Below are the code and all the weights of a small trained network. Each question names an input and a class and asks about switching units off, where a switched-off unit gives its printed mean instead of its output.

import numpy as np


def w(rows, s, z=0):
    codes = np.array(rows[::2]) - 128.0
    scale = np.full(codes.shape[1], s)
    scale[-1] = z or s
    return codes * scale


def f(y):
    return np.maximum(y, 0)


def log_softmax(a):
    a = a - a.max(-1, keepdims=True)
    return a - np.log(np.exp(a).sum(-1, keepdims=True))


def net(x, mask):
    res = np.array(x, float).reshape(1, 5) / 4 @ E
    y = f(res @ A[0][:, :-1].T + A[0][:, -1])
    res = res + np.where(mask, y, B[0][:, -1]) @ B[0][:, :-1]
    return log_softmax(res[-1] @ U[:, :-1].T + U[:, -1])


A, B = {}, {}
E = w([
[200,217,123,172],'x0',
[28,172,192,168],'x1',
[129,128,129,129],'x2',
[39,154,1,123],'x3',
[119,54,104,220],'x4',
],0.0093)
A[0] = w([
[134,125,59,118,96],'n0',
[192,56,100,96,76],'n1',
[144,206,74,165,92],'n2',
[166,173,109,157,255],'n3',
[110,84,162,224,90],'n4',
[183,124,89,38,130],'n5',
[65,188,84,148,62],'n6',
[80,162,159,180,43],'n7',
[135,21,104,18,102],'n8',
[150,134,137,72,136],'n9',
[112,195,141,90,137],'n10',
[82,71,110,80,15],'n11',
[133,165,115,145,78],'n12',
[125,111,124,167,39],'n13',
[154,175,133,123,107],'n14',
[68,177,198,127,57],'n15',
[174,108,39,112,104],'n16',
[58,141,161,133,73],'n17',
[127,150,58,120,51],'n18',
[146,96,145,176,7],'n19',
[122,165,58,115,94],'n20',
[145,213,139,89,156],'n21',
[51,155,192,121,25],'n22',
[160,93,91,119,64],'n23',
[161,96,205,149,30],'n24',
[62,100,159,102,130],'n25',
[148,199,107,143,75],'n26',
[147,118,177,131,27],'n27',
[145,147,131,32,55],'n28',
[156,137,124,181,59],'n29',
[196,103,215,57,14],'n30',
[92,189,171,80,90],'n31',
[191,88,92,85,23],'n32',
[117,97,81,185,85],'n33',
[181,176,144,151,80],'n34',
[148,120,206,154,18],'n35',
[119,134,169,57,92],'n36',
[187,32,104,253,125],'n37',
[149,165,113,143,69],'n38',
[191,158,77,158,120],'n39',
[68,152,92,90,135],'n40',
[77,155,92,142,34],'n41',
[146,229,131,150,210],'n42',
[89,104,158,23,128],'n43',
[108,132,151,164,139],'n44',
[130,140,158,130,41],'n45',
[111,152,28,142,37],'n46',
[104,135,64,125,29],'n47',
],0.013,0.0076)
B[0] = w([
[181,152,179,108,174],'n0',
[179,175,180,208,187],'n1',
[149,56,99,145,199],'n2',
[102,59,123,128,244],'n3',
[148,155,2,115,214],'n4',
[96,188,121,200,210],'n5',
[210,168,183,91,200],'n6',
[223,168,167,204,178],'n7',
[175,59,70,149,222],'n8',
[76,166,80,129,173],'n9',
[90,165,65,131,194],'n10',
[204,87,123,160,165],'n11',
[151,111,89,144,147],'n12',
[93,193,28,137,138],'n13',
[176,76,127,119,166],'n14',
[172,170,150,219,194],'n15',
[148,120,177,212,197],'n16',
[174,124,128,158,182],'n17',
[203,180,174,85,168],'n18',
[150,164,98,96,145],'n19',
[175,165,119,93,189],'n20',
[70,139,63,110,216],'n21',
[203,150,151,204,185],'n22',
[142,176,146,157,153],'n23',
[220,159,143,62,186],'n24',
[165,96,84,142,199],'n25',
[170,96,137,143,175],'n26',
[201,170,145,88,150],'n27',
[91,179,52,112,172],'n28',
[128,111,69,152,150],'n29',
[204,161,125,66,202],'n30',
[75,165,38,134,186],'n31',
[156,228,214,245,166],'n32',
[75,177,38,107,177],'n33',
[180,94,102,137,179],'n34',
[214,170,139,78,176],'n35',
[134,122,37,127,168],'n36',
[93,170,36,78,255],'n37',
[174,98,98,151,148],'n38',
[125,81,108,142,192],'n39',
[178,120,142,105,208],'n40',
[195,160,158,116,166],'n41',
[133,43,109,149,254],'n42',
[156,50,65,142,205],'n43',
[161,94,149,173,178],'n44',
[203,155,124,130,134],'n45',
[189,183,151,69,194],'n46',
[215,156,152,74,162],'n47',
],0.0086,0.0099)
U = w([
[142,177,154,196,84],'0',
[176,149,166,40,79],'1',
[135,118,123,123,248],'2',
[115,156,78,119,34],'3',
[163,52,115,130,12],'4',
[98,97,151,115,217],'5',
[3,165,252,2,2],'6',
],0.016)

Each question gives the input, the list of numbers given to net, and the class t.
The units are the neurons (one row each of A and B). Each row of codes is followed by its name. A weight is (code - 128) times the scale printed after its matrix; where a second scale follows, it is the last column's (A, B and U).
mask holds one flag per neuron, in row order. A switched-off neuron (its flag False) gives its mean, the last column of its row in B, instead of its output. The means were averaged over made-up inputs and are rounded, as every weight is.
A unit's drop is (log p(t) with every unit on - log p(t) with that unit switched off) / (log p(t) with every unit on - log p(t) with every unit switched off).
The circuit of an input: a set's keep is (log p(t) with only the set's units on - log p(t) with every unit switched off) / (log p(t) with every unit on - log p(t) with every unit switched off). Starting from the 12 units with the biggest drops (on a tie, the unit counted first), units are removed one at a time, each time the one whose removal leaves the highest keep (on an exact tie, the one counted first), for as long as the keep stays at least 0.8.
units of the circuit, in order: the units of the circuit, biggest drop first
unit that matters most: the unit with the biggest drop
top k neurons: the k neurons with the biggest drops, biggest first
drop when u is switched off: that unit's drop, to one decimal
input [8,3,7,-4,8], class 3: unit that matters most : n37
input [5,7,-7,8,8], class 1: units of the circuit, in order : (n6, n46, n47)
input [-2,3,4,-7,-8], class 3: units of the circuit, in order : (n31, n36)
input [-3,3,4,-2,-5], class 3: units of the circuit, in order : (n31, n36, n10)
input [0,-6,2,6,4], class 0: units of the circuit, in order : (n16, n32)
input [-8,4,-2,-1,-8], class 3: top 2 neurons : (n31, n28)
input [-7,5,-1,6,0], class 4: top 2 neurons : (n43, n25)
input [-8,6,-4,7,-2], class 4: units of the circuit, in order : (n43, n11)
input [-8,-1,1,6,-1], class 4: top 3 neurons : (n8, n43, n11)
input [8,-7,3,3,-1], class 4: top 2 neurons : (n2, n3)
input [1,2,3,2,6], class 3: units of the circuit, in order : (n37, n33)
input [8,-5,7,-8,3], class 1: top 3 neurons : (n30, n24, n35)
input [-8,8,7,-6,6], class 0: top 2 neurons : (n22, n15)
input [-2,7,-8,-8,0], class 1: top 3 neurons : (n24, n35, n30)
input [-6,6,2,7,6], class 1: unit that matters most : n6
input [8,-8,3,-3,-2], class 0: top 3 neurons : (n32, n5, n1)
input [-8,8,8,1,0], class 0: top 2 neurons : (n15, n22)
input [6,-6,1,1,4], class 0: top 3 neurons : (n32, n16, n1)
input [-3,8,4,8,5], class 0: top 2 neurons : (n7, n22)
input [5,-2,6,2,-8], class 3: units of the circuit, in order : (n21)
input [7,5,-7,-5,5], class 2: top 3 neurons : (n8, n37, n43)
input [4,7,0,-6,8], class 3: top 2 neurons : (n4, n37)
input [0,-5,-3,-6,7], class 3: top 2 neurons : (n37, n4)
input [-6,3,3,3,8], class 3: drop when n33 is switched off : 0.2
input [-5,8,3,-1,-4], class 0: drop when n15 is switched off : 0.2
input [2,-8,4,4,8], class 0: drop when n1 is switched off : 0.3
input [-3,-7,-3,-3,-5], class 0: unit that matters most : n32
